Here is a tiny trained network, its code and every weight. The questions are about switching its units off for an input and a class, where a switched-off unit gives its printed mean instead of its output.

import numpy as np


def w(rows, s, z=0):
    codes = np.array(rows[::2]) - 128.0
    scale = np.full(codes.shape[1], s)
    scale[-1] = z or s
    return codes * scale


def f(y):
    return y / 2 * (1 + np.tanh(0.7978845608 * (y + 0.044715 * y**3)))


def log_softmax(a):
    a = a - a.max(-1, keepdims=True)
    return a - np.log(np.exp(a).sum(-1, keepdims=True))


def net(x, mask):
    res = np.array(x, float).reshape(1, 8) / 4 @ E
    y = f(res @ A[0][:, :-1].T + A[0][:, -1])
    res = res + np.where(mask, y, B[0][:, -1]) @ B[0][:, :-1]
    return log_softmax(res[-1] @ U[:, :-1].T + U[:, -1])


A, B = {}, {}
E = w([
[49,96,100,141,159,199,135,220,175],'x0',
[174,90,151,200,138,99,153,203,120],'x1',
[113,91,111,31,101,101,168,85,178],'x2',
[115,203,93,136,20,196,66,196,147],'x3',
[152,168,215,94,151,69,58,220,42],'x4',
[82,60,56,170,45,95,72,143,120],'x5',
[63,104,237,114,158,186,69,113,108],'x6',
[149,145,197,99,38,195,255,125,121],'x7',
],0.0095)
A[0] = w([
[203,138,101,156,152,150,216,134,103,155],'neuron 1',
[198,156,151,120,194,111,173,94,90,213],'neuron 2',
[176,24,228,164,159,75,85,85,127,210],'neuron 3',
[108,193,94,148,154,203,145,97,196,189],'neuron 4',
[113,134,187,87,127,92,128,154,76,156],'neuron 5',
[110,68,88,126,39,164,168,100,139,136],'neuron 6',
[95,173,71,118,70,93,94,186,87,255],'neuron 7',
[92,120,205,58,102,133,145,96,155,209],'neuron 8',
[153,124,100,111,35,183,159,86,148,172],'neuron 9',
[160,49,164,207,86,143,184,166,176,182],'neuron 10',
[125,167,156,154,83,89,49,174,93,157],'neuron 11',
[119,106,99,164,163,52,167,217,127,189],'neuron 12',
[61,79,172,143,46,224,85,110,236,216],'neuron 13',
[111,51,114,131,182,1,103,84,111,168],'neuron 14',
],0.0099,0.0048)
B[0] = w([
[107,183,141,190,111,179,184,163,162,185],'neuron 1',
[156,199,162,149,138,130,176,98,116,202],'neuron 2',
[106,110,71,190,214,57,142,141,45,205],'neuron 3',
[53,176,178,151,118,134,92,40,173,211],'neuron 4',
[162,122,149,125,170,138,131,158,83,174],'neuron 5',
[143,28,58,79,60,93,185,97,165,211],'neuron 6',
[206,135,109,149,79,90,79,139,185,218],'neuron 7',
[105,76,184,100,130,120,153,152,57,206],'neuron 8',
[123,117,130,128,47,165,139,104,89,216],'neuron 9',
[60,182,59,109,118,119,164,200,134,198],'neuron 10',
[228,121,98,176,113,135,2,208,63,200],'neuron 11',
[138,196,61,76,169,116,119,191,199,192],'neuron 12',
[51,74,121,120,100,92,85,123,113,252],'neuron 13',
[174,131,44,155,194,95,170,68,162,211],'neuron 14',
],0.0092,0.015)
U = w([
[142,90,93,169,223,31,152,71,71,119],'0',
[213,115,111,153,85,96,4,184,87,162],'1',
[10,70,167,133,142,111,33,105,140,66],'2',
[84,22,93,87,15,108,167,99,131,143],'3',
[133,185,177,173,77,153,172,33,132,130],'4',
[189,125,71,78,161,88,123,64,214,178],'5',
[130,122,235,48,174,127,175,153,1,180],'6',
[94,145,109,116,144,120,177,233,159,1],'7',
],0.0095,0.0024)

Each question gives the input, the list of numbers given to net, and the class t.
The units are the neurons (one row each of A and B). Each row of codes is followed by its name. A weight is (code - 128) times the scale printed after its matrix; where a second scale follows, it is the last column's (A, B and U).
mask holds one flag per neuron, in row order. A switched-off neuron (its flag False) gives its mean, the last column of its row in B, instead of its output. The means were averaged over made-up inputs and are rounded, as every weight is.
A unit's drop is (log p(t) with every unit on - log p(t) with that unit switched off) / (log p(t) with every unit on - log p(t) with every unit switched off).
The circuit of an input: a set's keep is (log p(t) with only the set's units on - log p(t) with every unit switched off) / (log p(t) with every unit on - log p(t) with every unit switched off). Starting from the 12 units with the biggest drops (on a tie, the unit counted first), units are removed one at a time, each time the one whose removal leaves the highest keep (on an exact tie, the one counted first), for as long as the keep stays at least 0.8.
circuit, biggest first: the units of the circuit, biggest drop first
top k neurons: the k neurons with the biggest drops, biggest first
drop of u: that unit's drop, to one decimal
input [-5,-3,7,-4,2,-4,3,1], class 6: circuit, biggest first => [neuron 8]
input [6,-3,-8,-3,3,-1,8,-6], class 0: top 2 neurons => [neuron 3; neuron 7]
input [-7,6,-1,-5,-8,-3,3,5], class 4: top 2 neurons => [neuron 1; neuron 2]
input [7,6,3,-4,-2,3,-5,-5], class 5: circuit, biggest first => [neuron 14; neuron 12]
input [4,3,0,1,-4,-3,6,3], class 2: circuit, biggest first => [neuron 4; neuron 13]
input [3,-3,-4,-7,1,-3,-8,0], class 5: circuit, biggest first => [neuron 12; neuron 3]
input [6,-3,-2,8,-5,-6,-2,-2], class 2: top 2 neurons => [neuron 4; neuron 13]
input [-1,3,-4,-3,-8,-6,-5,-6], class 4: circuit, biggest first => [neuron 1; neuron 4]
input [-5,-5,5,1,0,-4,-4,8], class 4: top 4 neurons => [neuron 2; neuron 13; neuron 1; neuron 10]
input [2,6,-4,-3,5,2,5,-3], class 0: top 4 neurons => [neuron 3; neuron 14; neuron 7; neuron 9]
input [-5,-2,8,-2,7,8,4,-7], class 0: top 2 neurons => [neuron 14; neuron 3]
input [4,-3,0,-6,7,6,5,4], class 0: top 3 neurons => [neuron 3; neuron 14; neuron 9]
input [3,0,6,-7,-4,-8,-2,8], class 4: drop of neuron 1 => 0.3
input [-1,7,6,-7,-2,2,-8,2], class 5: circuit, biggest first => [neuron 12]
input [-5,-7,4,-2,-6,-1,-5,0], class 3: drop of neuron 6 => 2.1
input [5,4,5,1,-8,-7,-7,-2], class 3: drop of neuron 6 => 1.8
